Here is a tiny trained network, its code and every weight. The questions are about switching its units off for an input and a target symbol, where a switched-off unit gives its printed mean instead of its output.

import numpy as np


def w(rows, s, z=0):
    codes = np.array(rows[::2]) - 128.0
    scale = np.full(codes.shape[1], s)
    scale[-1] = z or s
    return codes * scale


def f(y):
    return np.maximum(y, 0)


def softmax(a):
    e = np.exp(a - a.max(-1, keepdims=True))
    return e / e.sum(-1, keepdims=True)


def log_softmax(a):
    a = a - a.max(-1, keepdims=True)
    return a - np.log(np.exp(a).sum(-1, keepdims=True))


def net(x, mask):
    ids = ['αγεζηθμξστ'.index(c) for c in x.split()]
    T = len(ids)
    res = E[ids] + P[:T]
    u = 0
    for l in range(3):
        q, k, v = (res @ M[l].T for M in (Q, K, V))
        z = softmax(np.where(np.tri(T) > 0, q @ k.T / 4**0.5, -1e9)) @ v
        res = res + np.where(mask[u], z, O[l][:, -1]) @ O[l][:, :-1]
        u += 1
        y = f(res @ A[l][:, :-1].T + A[l][:, -1])
        res = res + np.where(mask[u : u + 8], y, B[l][:, -1]) @ B[l][:, :-1]
        u += 8
    return log_softmax(res[-1] @ U[:, :-1].T + U[:, -1])


Q, K, V, O, A, B = {}, {}, {}, {}, {}, {}
E = w([
[215,151,107,94,129,32,143],'α',
[150,65,151,130,103,145,144],'γ',
[20,144,73,138,167,75,89],'ε',
[76,85,128,102,137,7,66],'ζ',
[173,195,167,15,132,158,85],'η',
[76,126,62,134,186,162,165],'θ',
[202,156,74,219,78,87,94],'μ',
[155,221,169,176,154,126,217],'ξ',
[222,130,71,198,106,15,129],'σ',
[164,78,99,106,177,114,96],'τ',
],0.011)
P = w([
[44,161,174,167,254,228,17],'0',
[108,159,112,131,161,205,52],'1',
[125,144,105,115,121,168,94],'2',
[131,132,103,114,109,139,120],'3',
[146,124,104,116,104,121,135],'4',
[143,108,103,118,99,106,150],'5',
[153,89,99,122,99,96,162],'6',
[155,76,104,130,102,90,164],'7',
[156,66,112,142,102,85,174],'8',
[154,57,116,150,98,81,183],'9',
[165,49,116,158,98,77,180],'10',
],0.0049)
Q[0] = w([
[36,152,73,149,178,133,102],'L0H0',
[254,113,187,78,79,81,116],'L0H0',
[245,121,167,161,91,78,137],'L0H0',
[124,88,93,201,93,34,116],'L0H0',
],0.009)
K[0] = w([
[93,154,56,118,163,103,134],'L0H0',
[168,82,198,126,102,131,96],'L0H0',
[170,65,200,142,63,111,124],'L0H0',
[1,49,131,107,92,98,164],'L0H0',
],0.0091)
V[0] = w([
[129,60,77,124,117,228,245],'L0H0',
[83,90,167,121,73,155,101],'L0H0',
[110,64,47,109,144,254,228],'L0H0',
[142,214,119,113,150,52,77],'L0H0',
],0.0041)
O[0] = w([
[66,106,170,157,102,51,1,159],'L0H0',
[129,87,176,113,64,106,168,126],'L0H0',
[85,110,161,167,135,71,57,254],'L0H0',
[159,164,88,127,183,161,172,72],'L0H0',
],0.0044,0.00048)
A[0] = w([
[116,234,142,123,175,254,216,123],'L0N0',
[71,115,116,174,125,191,83,182],'L0N1',
[155,117,88,70,135,213,199,133],'L0N2',
[54,107,57,144,196,66,86,252],'L0N3',
[113,195,135,43,160,131,31,130],'L0N4',
[160,56,179,125,108,184,140,235],'L0N5',
[175,92,148,143,92,77,156,182],'L0N6',
[133,93,157,126,87,107,119,183],'L0N7',
],0.0077,0.0028)
B[0] = w([
[45,223,161,2,108,151,119,189],'L0N0',
[128,100,113,159,161,208,98,176],'L0N1',
[57,77,96,76,144,168,18,166],'L0N2',
[76,117,72,134,177,128,101,254],'L0N3',
[132,163,175,52,102,83,49,172],'L0N4',
[106,45,144,92,125,171,127,211],'L0N5',
[155,99,138,84,94,114,117,216],'L0N6',
[106,83,142,95,109,128,118,186],'L0N7',
],0.0076,0.0046)
Q[1] = w([
[148,98,144,56,106,154,146],'L1H0',
[192,128,118,92,106,3,18],'L1H0',
[139,99,107,202,114,134,164],'L1H0',
[93,141,104,219,158,105,117],'L1H0',
],0.0068)
K[1] = w([
[149,107,184,151,127,184,118],'L1H0',
[155,115,151,104,111,2,95],'L1H0',
[122,97,101,225,144,120,175],'L1H0',
[93,135,64,126,127,89,134],'L1H0',
],0.0081)
V[1] = w([
[172,90,241,102,52,153,160],'L1H0',
[157,1,228,146,74,157,114],'L1H0',
[152,70,224,125,24,134,180],'L1H0',
[245,219,181,152,27,121,235],'L1H0',
],0.0037)
O[1] = w([
[76,138,159,81,82,92,57,103],'L1H0',
[2,167,189,80,105,68,116,122],'L1H0',
[89,140,174,100,68,40,68,86],'L1H0',
[141,154,106,158,105,95,51,1],'L1H0',
],0.0047,0.0064)
A[1] = w([
[219,111,106,209,133,108,255,33],'L1N0',
[189,118,110,221,155,152,191,46],'L1N1',
[129,159,192,69,87,109,137,135],'L1N2',
[210,128,135,140,111,154,177,195],'L1N3',
[48,152,112,136,144,111,19,3],'L1N4',
[114,133,167,79,96,76,132,137],'L1N5',
[142,134,171,87,81,117,79,44],'L1N6',
[165,136,95,92,173,124,156,154],'L1N7',
],0.0083,0.0022)
B[1] = w([
[238,150,231,118,253,50,224,170],'L1N0',
[138,138,125,226,128,71,161,177],'L1N1',
[116,172,158,226,39,89,144,254],'L1N2',
[174,142,116,74,154,183,3,171],'L1N3',
[149,143,202,74,156,237,30,199],'L1N4',
[112,156,173,214,36,74,154,245],'L1N5',
[160,127,118,226,48,98,129,216],'L1N6',
[100,77,112,151,125,67,144,233],'L1N7',
],0.007,0.0037)
Q[2] = w([
[131,219,161,75,165,200,50],'L2H0',
[95,98,103,45,154,255,52],'L2H0',
[172,148,141,182,118,48,166],'L2H0',
[117,183,154,41,137,202,26],'L2H0',
],0.0072)
K[2] = w([
[171,227,131,118,129,102,112],'L2H0',
[153,219,120,78,180,191,93],'L2H0',
[134,46,155,155,76,74,154],'L2H0',
[159,254,131,107,121,131,91],'L2H0',
],0.0091)
V[2] = w([
[118,203,140,179,142,86,129],'L2H0',
[254,192,97,227,108,16,176],'L2H0',
[58,153,215,118,87,6,219],'L2H0',
[84,148,76,112,166,183,85],'L2H0',
],0.0048)
O[2] = w([
[89,153,178,62,205,78,122,90],'L2H0',
[52,162,206,149,158,40,60,3],'L2H0',
[139,145,177,92,97,2,176,115],'L2H0',
[150,128,83,99,152,233,115,142],'L2H0',
],0.0051,0.0053)
A[2] = w([
[204,184,165,153,136,45,171,40],'L2N0',
[178,81,101,68,254,190,93,232],'L2N1',
[101,78,102,63,133,154,73,249],'L2N2',
[147,84,91,130,107,185,117,183],'L2N3',
[144,49,128,107,68,150,130,253],'L2N4',
[143,71,57,202,101,100,172,160],'L2N5',
[144,100,116,161,118,187,120,164],'L2N6',
[132,107,96,176,181,130,201,169],'L2N7',
],0.0068,0.0021)
B[2] = w([
[180,212,59,48,204,185,58,186],'L2N0',
[93,62,255,93,151,152,150,252],'L2N1',
[95,128,103,59,175,150,41,197],'L2N2',
[97,161,66,118,132,64,72,207],'L2N3',
[78,167,104,148,217,55,170,212],'L2N4',
[127,91,72,163,8,87,135,198],'L2N5',
[127,195,69,135,139,101,97,189],'L2N6',
[137,90,163,164,40,102,147,181],'L2N7',
],0.0057,0.011)
U = w([
[106,94,159,57,157,125,101,162],'α',
[132,143,3,150,98,117,89,189],'γ',
[111,82,198,172,111,115,190,180],'ε',
[177,129,143,96,123,139,148,96],'ζ',
[106,182,150,116,136,147,205,154],'η',
[134,142,176,147,96,155,73,69],'θ',
[138,155,164,186,142,142,119,159],'μ',
[130,130,142,131,122,134,135,3],'ξ',
[125,140,146,149,167,102,116,12],'σ',
[162,125,130,123,126,130,130,75],'τ',
],0.011,0.0046)

Each question gives the input, a string of symbols that net reads in full, and the target symbol t.
The units are the heads (4 rows each of Q, K, V and O) and the neurons (one row each of A and B). Each row of codes is followed by its name. A weight is (code - 128) times the scale printed after its matrix; where a second scale follows, it is the last column's (O, A, B and U).
mask holds one flag per unit, layer by layer, with each layer's heads first. A switched-off unit (its flag False) gives its mean, the last column of its rows in O or B, instead of its output. The means were averaged over made-up inputs and are rounded, as every weight is.
A unit's drop is (log p(t) with every unit on - log p(t) with that unit switched off) / (log p(t) with every unit on - log p(t) with every unit switched off).
The circuit of an input: a set's keep is (log p(t) with only the set's units on - log p(t) with every unit switched off) / (log p(t) with every unit on - log p(t) with every unit switched off). Starting from the 12 units with the biggest drops (on a tie, the unit counted first), units are removed one at a time, each time the one whose removal leaves the highest keep (on an exact tie, the one counted first), for as long as the keep stays at least 0.8.
units of the circuit, in order: the units of the circuit, biggest drop first
most important unit: the unit with the biggest drop
k most important neurons: the k neurons with the biggest drops, biggest first
top k neurons in layer l: the k neurons of layer l with the biggest drops, biggest first
drop of u: that unit's drop, to one decimal
input θ γ ξ α γ α, target γ: 3 most important neurons	L2N1; L0N5; L2N0
input η ε σ ξ, target η: units of the circuit, in order	L0N0; L0H0
input θ θ ζ γ η γ ξ ε ε ζ, target γ: units of the circuit, in order	L2N1
input ζ ζ γ γ, target γ: 3 most important neurons	L2N1; L0N2; L0N4
input ξ ξ γ γ ξ θ γ γ τ, target α: 3 most important neurons	L0N3; L1N2; L1N4
input γ η ξ γ γ θ τ θ γ, target ε: 2 most important neurons	L0N3; L0N5
input γ θ ε γ γ ε θ μ ξ μ ε, target ε: 2 most important neurons	L0N0; L0N5
input ε η θ ξ η ζ α, target ζ: top 2 neurons in layer 0	L0N0; L0N5
input γ ζ μ ε θ α, target ζ: 3 most important neurons	L1N0; L0N4; L0N0
input θ σ ξ α, target α: 3 most important neurons	L1N3; L1N2; L1N5
input τ η α ξ ε γ, target α: top 2 neurons in layer 0	L0N0; L0N4
input θ θ ζ μ γ, target α: 2 most important neurons	L2N1; L0N4
input γ γ ξ η μ τ α τ τ θ, target α: 2 most important neurons	L0N2; L1N2
input γ γ τ, target α: most important neuron	L2N1
input ξ α μ, target μ: 2 most important neurons	L1N0; L1N1
input ε τ θ τ μ α ε θ θ, target ε: top 2 neurons in layer 1	L1N0; L1N1
input α α θ ε α γ θ η, target θ: top 2 neurons in layer 0	L0N4; L0N3
input γ η μ θ τ ε, target α: top 2 neurons in layer 0	L0N4; L0N3
input θ γ θ α, target γ: top 2 neurons in layer 1	L1N4; L1N0
input ξ ξ μ, target μ: most important unit	L2H0
input γ ξ γ ξ θ ε ζ σ, target ζ: 2 most important neurons	L1N0; L2N0
input τ μ μ ζ α σ, target ζ: 3 most important neurons	L1N0; L1N3; L2N0
input η μ ε α, target α: 4 most important neurons	L1N3; L1N2; L1N5; L2N1
input γ α γ γ γ γ θ ε, target α: 2 most important neurons	L1N4; L2N1
input γ α γ γ γ ξ γ γ γ θ, target α: top 4 neurons in layer 1	L1N4; L1N2; L1N5; L1N6
input θ γ ε α η ξ θ γ θ θ, target ε: drop of L0H0	0.9
input θ ξ σ, target σ: most important unit	L1N0
input η θ ξ, target η: drop of L0N0	1.0
input γ η γ γ η γ, target ε: drop of L2N3	0.1
